(in the rows, 128 means zero)
Each row of numbers stands for one node and depends on some of the facts below. Use the named rows to name the rest.

Named rows:
[140 133 163 124 117 119 148 129 139 102 121  99 115 160 128  76 109]: musopam
[139 127 118 129 135 127  96 132 135 151 136 152 119 163 149 142 128]: dudrul
[153 122 118 158  75 141  94 140 162 158 125 137 127 132 180  83 124]: stoge
[155 126 104 186  76 115 102  86 108 120 114 139 117 102 106 130 129]: rudre
[130 152  97 136  91 106 137 118  96 127 118  99 102 114 122 155 143]: grupoku
[129 156  99  89 123 118 153 156 154 170 106  13 100 111 162 128 133]: latras
[142  84 110 162 141 118 133  90 131 101 140 107 140 123 107 114 134]: futra
[131 117 163 155  80 126 155 137 125 115 122  51 141 125 145 123 134]: noklom
[155 145 125 147  88 117 104 134 139 128 142 124 111 171 170 126 127]: sali
[132 106 114 151 166 109 127 135 129 103 132 106 152 118 111 180 102]: fluba
[ 87 124 120  72 173 169 143 116  97 154 132 168 149 104 122 113 154]: nusum
[128 138 151 122  93 154  99 115 152 141 116 121 134  95 126  65 124]: sula
[121 134 133 136 162 113  87 110 141  84 143 155 133 141 131 142 156]: tifezu
[128 144 168 126  97 128 118 150 151 115 130 112 131 127 132 111  80]: nadra
[103 129 123 163 113  99 123 142 112 123  97  72 143 101 104 126 170]: plamel
[ 96 115  99 110 188 152 119 121 122 134 176 167 163 101 158 114 177]: bruzi

Facts:
futra	Ξ	briki; kidra	Ξ	bofla; stesti	Ξ	laplus
bruzi	Ξ	sali; bofla	Ξ	rudre; nusum	Ξ	fleska
drozun	Ξ	draten; nabra	Ξ	lagrir; buden	Ξ	bapim
latras	Ξ	karor; feklipes	Ξ	brutru; biplo	Ξ	futra
pledrin	Ξ	tifezu; duvem	Ξ	brodrozur; miplil	Ξ	fledu
batan	Ξ	nebil; fleska	Ξ	pledrin; nufur	Ξ	skonin
sula	Ξ	dudrul; fluba	Ξ	musopam; trutu	Ξ	buden
draten	ρ	537; musopam	ρ	133; kalum	ρ	341
futra	ρ	537; grupoku	ρ	537; stuven	ρ	133
kidra	ρ	133; stesti	ρ	537; bruzi	ρ	341
bofla	ρ	341; nusum	ρ	133; bapim	ρ	341
fatu	ρ	341; zubizi	ρ	133; skonin	ρ	537
sostor	ρ	133; drozun	ρ	133; nabra	ρ	341
buden	ρ	341; diplevim	ρ	341; tedeplu	ρ	537
briki	ρ	133; ratruflis	ρ	537; latras	ρ	537
feklipes	ρ	537; karor	ρ	537; flesus	ρ	341
plobimi	ρ	341; nadra	ρ	133; pledrin	ρ	133
gepar	ρ	341; rudre	ρ	537; vagotor	ρ	133
duvem	ρ	133; dudrul	ρ	341; miplil	ρ	341
lipu	ρ	133; kotakla	ρ	341; batan	ρ	537
fledu	ρ	537; fleska	ρ	133; vavor	ρ	133
noklom	ρ	537; stoge	ρ	341; brodrozur	ρ	133
teklipin	ρ	537; brufu	ρ	537; tifezu	ρ	341
nebil	ρ	537; nufur	ρ	133; sula	ρ	133
fluba	ρ	537; trutu	ρ	133; brutru	ρ	133
sali	ρ	341; sasul	ρ	341; laplus	ρ	133
plamel	ρ	537; kobren	ρ	133; drupo	ρ	133
draten	Ψ	a; musopam	Ψ	e; kalum	Ψ	d
futra	Ψ	e; grupoku	Ψ	a; stuven	Ψ	c
kidra	Ψ	e; stesti	Ψ	c; bruzi	Ψ	c
bofla	Ψ	c; nusum	Ψ	c; bapim	Ψ	c
fatu	Ψ	a; zubizi	Ψ	a; skonin	Ψ	c
sostor	Ψ	a; drozun	Ψ	e; nabra	Ψ	e
lagrir	Ψ	c; buden	Ψ	a; saplem	Ψ	e
diplevim	Ψ	c; tedeplu	Ψ	a; briki	Ψ	a
ratruflis	Ψ	a; latras	Ψ	a; feklipes	Ψ	c
biplo	Ψ	d; karor	Ψ	b; flesus	Ψ	b
plobimi	Ψ	a; nadra	Ψ	b; pledrin	Ψ	a
gepar	Ψ	b; rudre	Ψ	a; vagotor	Ψ	b
guplem	Ψ	a; duvem	Ψ	d; dudrul	Ψ	a
miplil	Ψ	a; lipu	Ψ	a; kotakla	Ψ	a
batan	Ψ	d; fledu	Ψ	a; fleska	Ψ	a
vavor	Ψ	b; noklom	Ψ	d; stoge	Ψ	a
brodrozur	Ψ	d; teklipin	Ψ	a; brufu	Ψ	a
tifezu	Ψ	c; nebil	Ψ	c; tisu	Ψ	b
nufur	Ψ	c; sula	Ψ	c; fluba	Ψ	b
trutu	Ψ	b; brutru	Ψ	a; sali	Ψ	a
sasul	Ψ	b; laplus	Ψ	e; plamel	Ψ	d
kobren	Ψ	b; drupo	Ψ	c; stesti	η	sostor
stesti	η	lipu; fatu	η	dudrul; fatu	η	sostor
zubizi	η	sula; nabra	η	vavor; briki	η	flesus
briki	η	drupo; latras	η	fledu; rudre	η	bruzi
rudre	η	teklipin; rudre	η	drozun; stoge	η	vagotor
stoge	η	stuven; stoge	η	sostor; stoge	η	nusum
brodrozur	η	nusum; brutru	η	teklipin; brutru	η	nusum
laplus	η	kobren; laplus	η	tisu; laplus	η	stuven
draten	φ	284; musopam	φ	310; kalum	φ	982
futra	φ	784; grupoku	φ	41; stuven	φ	351
kidra	φ	41; stesti	φ	331; bruzi	φ	331
bofla	φ	351; nusum	φ	331; bapim	φ	621
fatu	φ	284; zubizi	φ	348; skonin	φ	348
sostor	φ	310; drozun	φ	453; nabra	φ	784
buden	φ	41; diplevim	φ	41; tedeplu	φ	348
briki	φ	784; ratruflis	φ	441; latras	φ	621
feklipes	φ	982; karor	φ	310; flesus	φ	784
plobimi	φ	175; nadra	φ	310; pledrin	φ	621
gepar	φ	310; rudre	φ	175; vagotor	φ	41
duvem	φ	636; miplil	φ	348; lipu	φ	175
kotakla	φ	453; batan	φ	348; fledu	φ	351
fleska	φ	441; vavor	φ	441; noklom	φ	310
stoge	φ	636; brodrozur	φ	175; teklipin	φ	310
tifezu	φ	453; nebil	φ	41; nufur	φ	310
sula	φ	636; fluba	φ	284; trutu	φ	636
brutru	φ	41; sali	φ	310; sasul	φ	175
laplus	φ	636; plamel	φ	522; kobren	φ	453
drupo	φ	522

Rows to name:
[117  92 150 150 132 128 154 154 150 131 119 159 109 120 121 140 149] -> biplo
[134  98 110 151 170 115 110 103 148  94 135 162 127 169 132  94 136] -> nabra
[ 92 141  74  86 159 132 147 141  76 179 179 149 154 131 160 113 157] -> miplil
[153 128 140 155 101 104 129 158 127 103 137  65 128  97 138 142  88] -> karor
[119 103 129 141 141 124 138 164 148 116 146 171 106 105 116 145  95] -> tisu
[138 136 132 171  61 133 103  93 118 130  94 188 129 145  88  98 114] -> lipu
[121 131 148 130  96 140 120 158 155 144 116 130 146 115 120  80  78] -> trutu
[116 165 136  67 114 139 152 161 146 180 102  58  97 130 138 109 120] -> pledrin
[150 129 155  98 203 146 126 115 129  88 181 137 144 158 154 181 149] -> bofla
[117 155 141 142 120 109 120 116 103  83 142  97 125  92 130 139 143] -> nebil
[117 160 135 109  97 116 138 122  97 136 102 125 104 152 104 133 131] -> brutru
[132  95 116 165 175 120  94 146 156 125 139 167 163 141 137 132 113] -> flesus
[125 132 117 200 120 116  70 139 131  93 145 208 157 145 130 125 105] -> sasul
[134 129 114 179  94 114  74 109 116 125 121 183 125 159 130 118 126] -> plobimi
[126  98 129 132 140 124 149 142 152 107 134 156  86 132 126 116 123] -> saplem
[112 159 132  75 187 139 109 172 163 143 154  60 119 123 190 111 153] -> bapim
[151 156 146 115  75 128 134 128 128 142  92 120 104 153 120 109 104] -> sostor

